Below are the code and all the weights of a small trained network. Each question names an input and a target symbol and asks about switching units off, where a switched-off unit gives its printed mean instead of its output.

import numpy as np


def w(rows, s, z=0):
    codes = np.array(rows[::2]) - 128.0
    scale = np.full(codes.shape[1], s)
    scale[-1] = z or s
    return codes * scale


def norm(h):
    return h / np.sqrt((h * h).mean(-1, keepdims=True) + 1e-5)


def f(y):
    return y / 2 * (1 + np.tanh(0.7978845608 * (y + 0.044715 * y**3)))


def softmax(a):
    e = np.exp(a - a.max(-1, keepdims=True))
    return e / e.sum(-1, keepdims=True)


def log_softmax(a):
    a = a - a.max(-1, keepdims=True)
    return a - np.log(np.exp(a).sum(-1, keepdims=True))


def net(x, mask):
    ids = ['Σαβεζξπψω'.index(c) for c in x.split()]
    T = len(ids)
    res = E[ids] + P[:T]
    u = 0
    for l in range(3):
        r = norm(res)
        for j in range(2):
            rows = slice(4 * j, 4 * j + 4)
            q, k, v = (r @ M[l][rows].T for M in (Q, K, V))
            z = softmax(np.where(np.tri(T) > 0, q @ k.T / 4**0.5, -1e9)) @ v
            o = O[l][rows]
            res = res + np.where(mask[u + j], z, o[:, -1]) @ o[:, :-1]
        u += 2
        y = f(norm(res) @ A[l][:, :-1].T + A[l][:, -1])
        res = res + np.where(mask[u : u + 4], y, B[l][:, -1]) @ B[l][:, :-1]
        u += 4
    return log_softmax(norm(res)[-1] @ U[:, :-1].T + U[:, -1])


Q, K, V, O, A, B = {}, {}, {}, {}, {}, {}
E = w([
[168,136,152,111,183],'Σ',
[83,76,90,158,143],'α',
[70,173,68,244,152],'β',
[67,57,148,178,187],'ε',
[71,102,127,200,41],'ζ',
[194,69,162,249,173],'ξ',
[2,156,92,128,203],'π',
[196,149,57,32,133],'ψ',
[188,32,10,197,49],'ω',
],0.019)
P = w([
[82,171,29,163,50],'0',
[137,175,11,162,95],'1',
[112,142,30,160,73],'2',
[109,129,48,154,67],'3',
[138,121,58,164,104],'4',
[205,130,58,177,175],'5',
[254,134,75,177,230],'6',
[202,103,99,176,177],'7',
[156,81,115,168,131],'8',
[174,77,128,156,153],'9',
[208,81,137,152,172],'10',
[193,62,159,148,151],'11',
[193,45,165,139,156],'12',
[241,156,122,151,176],'13',
],0.0053)
Q[0] = w([
[163,77,163,135,158],'L0H0',
[69,91,183,178,105],'L0H0',
[187,119,162,146,75],'L0H0',
[156,22,59,124,114],'L0H0',
[150,171,129,206,144],'L0H1',
[107,186,80,63,130],'L0H1',
[111,114,85,85,177],'L0H1',
[229,3,72,122,89],'L0H1',
],0.02)
K[0] = w([
[162,95,135,98,179],'L0H0',
[54,83,166,204,141],'L0H0',
[159,80,152,140,81],'L0H0',
[136,41,55,146,135],'L0H0',
[125,129,77,194,178],'L0H1',
[186,167,43,67,106],'L0H1',
[161,143,143,97,159],'L0H1',
[191,2,90,91,118],'L0H1',
],0.021)
V[0] = w([
[107,254,220,18,156],'L0H0',
[214,138,56,157,107],'L0H0',
[87,166,185,80,145],'L0H0',
[175,59,33,205,97],'L0H0',
[120,214,107,186,114],'L0H1',
[81,172,174,112,136],'L0H1',
[137,239,41,229,75],'L0H1',
[142,46,134,89,137],'L0H1',
],0.0064)
O[0] = w([
[215,255,144,236,155,2],'L0H0',
[155,96,108,200,169,204],'L0H0',
[141,176,139,136,119,57],'L0H0',
[106,50,113,113,134,241],'L0H0',
[135,159,80,152,112,124],'L0H1',
[119,175,162,131,57,66],'L0H1',
[146,115,16,165,160,168],'L0H1',
[132,102,160,110,155,147],'L0H1',
],0.0069,0.0059)
A[0] = w([
[141,80,125,113,49,141],'L0N0',
[3,158,110,132,183,185],'L0N1',
[173,159,98,97,115,8],'L0N2',
[149,155,179,173,179,175],'L0N3',
],0.017,0.0016)
B[0] = w([
[216,101,85,155,191,221],'L0N0',
[165,248,139,107,222,254],'L0N1',
[196,117,139,78,134,217],'L0N2',
[156,84,64,144,147,147],'L0N3',
],0.017,0.0058)
Q[1] = w([
[101,89,122,105,68],'L1H0',
[113,126,150,171,51],'L1H0',
[216,61,139,92,127],'L1H0',
[228,105,160,146,141],'L1H0',
[199,152,166,165,177],'L1H1',
[56,141,152,98,155],'L1H1',
[88,134,72,113,112],'L1H1',
[254,16,89,80,179],'L1H1',
],0.019)
K[1] = w([
[90,138,94,114,68],'L1H0',
[142,123,182,138,59],'L1H0',
[127,97,151,33,156],'L1H0',
[178,92,222,83,155],'L1H0',
[187,127,188,110,202],'L1H1',
[131,189,127,122,96],'L1H1',
[140,160,50,173,113],'L1H1',
[168,61,160,4,219],'L1H1',
],0.016)
V[1] = w([
[143,142,104,122,95],'L1H0',
[210,140,107,74,83],'L1H0',
[102,93,138,75,131],'L1H0',
[115,133,101,118,93],'L1H0',
[134,132,72,225,112],'L1H1',
[107,157,128,59,148],'L1H1',
[192,187,119,153,86],'L1H1',
[186,132,247,154,187],'L1H1',
],0.012)
O[1] = w([
[137,123,125,145,184,130],'L1H0',
[141,126,34,98,201,253],'L1H0',
[129,187,106,95,116,143],'L1H0',
[138,147,146,148,178,95],'L1H0',
[68,77,192,225,196,56],'L1H1',
[144,152,36,65,103,195],'L1H1',
[160,84,76,200,85,144],'L1H1',
[90,61,149,72,1,160],'L1H1',
],0.0079,0.008)
A[1] = w([
[52,185,237,72,197,17],'L1N0',
[169,215,41,108,153,2],'L1N1',
[152,134,180,174,75,152],'L1N2',
[140,122,117,43,246,41],'L1N3',
],0.013,0.00077)
B[1] = w([
[251,115,78,178,167,155],'L1N0',
[109,38,140,122,144,231],'L1N1',
[154,104,132,113,101,119],'L1N2',
[82,116,173,188,58,253],'L1N3',
],0.02,0.014)
Q[2] = w([
[180,137,139,141,150],'L2H0',
[161,107,48,136,122],'L2H0',
[197,243,113,81,221],'L2H0',
[103,165,168,164,216],'L2H0',
[142,183,142,225,64],'L2H1',
[109,174,29,111,133],'L2H1',
[126,5,110,136,152],'L2H1',
[205,84,116,125,99],'L2H1',
],0.022)
K[2] = w([
[210,135,120,180,149],'L2H0',
[186,73,138,119,170],'L2H0',
[185,204,72,157,251],'L2H0',
[79,107,61,199,199],'L2H0',
[184,88,63,198,145],'L2H1',
[84,149,111,157,42],'L2H1',
[156,66,182,80,49],'L2H1',
[208,167,185,144,80],'L2H1',
],0.02)
V[2] = w([
[128,70,72,144,194],'L2H0',
[112,130,94,133,124],'L2H0',
[45,129,91,247,24],'L2H0',
[110,123,97,142,125],'L2H0',
[124,57,113,112,193],'L2H1',
[133,116,182,170,31],'L2H1',
[122,126,140,134,105],'L2H1',
[78,137,153,184,120],'L2H1',
],0.014)
O[2] = w([
[156,200,156,73,118,241],'L2H0',
[118,119,120,145,69,134],'L2H0',
[59,119,131,160,4,107],'L2H0',
[125,136,129,131,79,142],'L2H0',
[88,169,160,75,139,253],'L2H1',
[157,180,56,125,141,137],'L2H1',
[137,140,107,129,124,125],'L2H1',
[185,111,143,109,184,61],'L2H1',
],0.013,0.012)
A[2] = w([
[119,85,79,99,153,93],'L2N0',
[88,173,130,169,146,11],'L2N1',
[206,142,164,158,96,6],'L2N2',
[162,160,165,4,80,42],'L2N3',
],0.03,0.0017)
B[2] = w([
[189,74,65,112,131,246],'L2N0',
[121,164,36,88,104,144],'L2N1',
[190,146,132,231,87,146],'L2N2',
[154,222,187,33,4,253],'L2N3',
],0.019,0.02)
U = w([
[183,153,119,217,113,101],'Σ',
[41,80,129,163,101,225],'α',
[118,127,118,119,162,5],'β',
[169,154,168,29,103,173],'ε',
[61,196,20,120,156,78],'ζ',
[93,72,199,90,205,244],'ξ',
[120,124,122,118,161,7],'π',
[162,34,45,94,175,130],'ψ',
[146,190,136,105,254,238],'ω',
],0.0092,0.0022)

Each question gives the input, a string of symbols that net reads in full, and the target symbol t.
The units are the heads (4 rows each of Q, K, V and O) and the neurons (one row each of A and B). Each row of codes is followed by its name. A weight is (code - 128) times the scale printed after its matrix; where a second scale follows, it is the last column's (O, A, B and U).
mask holds one flag per unit, layer by layer, with each layer's heads first. A switched-off unit (its flag False) gives its mean, the last column of its rows in O or B, instead of its output. The means were averaged over made-up inputs and are rounded, as every weight is.
A unit's drop is (log p(t) with every unit on - log p(t) with that unit switched off) / (log p(t) with every unit on - log p(t) with every unit switched off).
The circuit of an input: a set's keep is (log p(t) with only the set's units on - log p(t) with every unit switched off) / (log p(t) with every unit on - log p(t) with every unit switched off). Starting from the 12 units with the biggest drops (on a tie, the unit counted first), units are removed one at a time, each time the one whose removal leaves the highest keep (on an exact tie, the one counted first), for as long as the keep stays at least 0.8.
units of the circuit, in order: the units of the circuit, biggest drop first
k most important neurons: the k neurons with the biggest drops, biggest first
k most important neurons of layer l: the k neurons of layer l with the biggest drops, biggest first
heads that matter: for each layer, one digit per head in row order, 1 if its drop is at least 0.15 and else 0, layers parted by /
drop when u is switched off: that unit's drop, to one decimal
input ξ ψ ψ ξ ξ ω ξ, target ψ: units of the circuit, in order : L2N3
input ψ π ψ ψ ψ α Σ, target α: heads that matter : 00 / 11 / 10
input ζ ψ α Σ, target α: units of the circuit, in order : L2H0; L1N3; L2N3
input ξ ζ ψ ξ ψ ξ β β, target ζ: 3 most important neurons of layer 2 : L2N1; L2N3; L2N0
input ξ Σ ζ, target ζ: heads that matter : 10 / 01 / 10
input ζ ψ ψ ε ξ ξ π, target ω: units of the circuit, in order : L0N1; L2N3
input ψ ψ β π ξ α ψ ξ ζ ξ ζ α ζ ζ, target α: units of the circuit, in order : L1H1; L2N3; L2N0
input ξ ξ β ζ, target ζ: 3 most important neurons : L1N1; L0N1; L2N1
input π ψ ψ ψ ψ π ψ α, target α: 2 most important neurons : L1N3; L2N3
input ψ ω α ξ ξ, target α: 2 most important neurons : L2N3; L2N0
input π ω Σ ζ ε ζ ψ β, target ζ: 2 most important neurons : L2N3; L2N1
input ξ ζ Σ, target Σ: 3 most important neurons : L1N1; L0N3; L2N2
input ξ ω π ε ξ π ψ ξ ψ Σ, target ψ: 3 most important neurons : L0N3; L1N3; L2N3
input α ξ ψ ψ β ζ, target ψ: most important neuron of layer 0 : L0N0
input ψ Σ ψ ψ ψ β β π ω ε ζ ξ π, target ω: 2 most important neurons : L0N1; L1N0
input ξ ζ ζ π Σ ε, target Σ: 2 most important neurons : L1N0; L1N3
input π β ξ β ξ, target ξ: 3 most important neurons : L1N3; L2N3; L0N2
input π ψ ξ ψ ψ ξ ψ ζ ψ ε ψ ξ ε, target Σ: 2 most important neurons : L1N0; L0N1
input π ξ ξ, target ξ: 3 most important neurons of layer 1 : L1N3; L1N1; L1N0
input ψ π π ψ ω π π ψ ξ ξ, target ψ: 2 most important neurons : L2N3; L0N2
input ξ ε ω ξ β ψ β Σ β α ξ π ζ, target α: most important neuron : L2N3
input ψ ψ ψ π ψ Σ ψ ζ ε π ψ β ω, target ψ: drop when L2N3 is switched off : 0.1
input ζ π ξ π β ψ ε β Σ π ψ β α, target α: drop when L1N3 is switched off : 0.9
input β ξ α ξ, target α: drop when L1H1 is switched off : 0.2
input ζ ψ Σ, target ψ: drop when L2N3 is switched off : 0.3
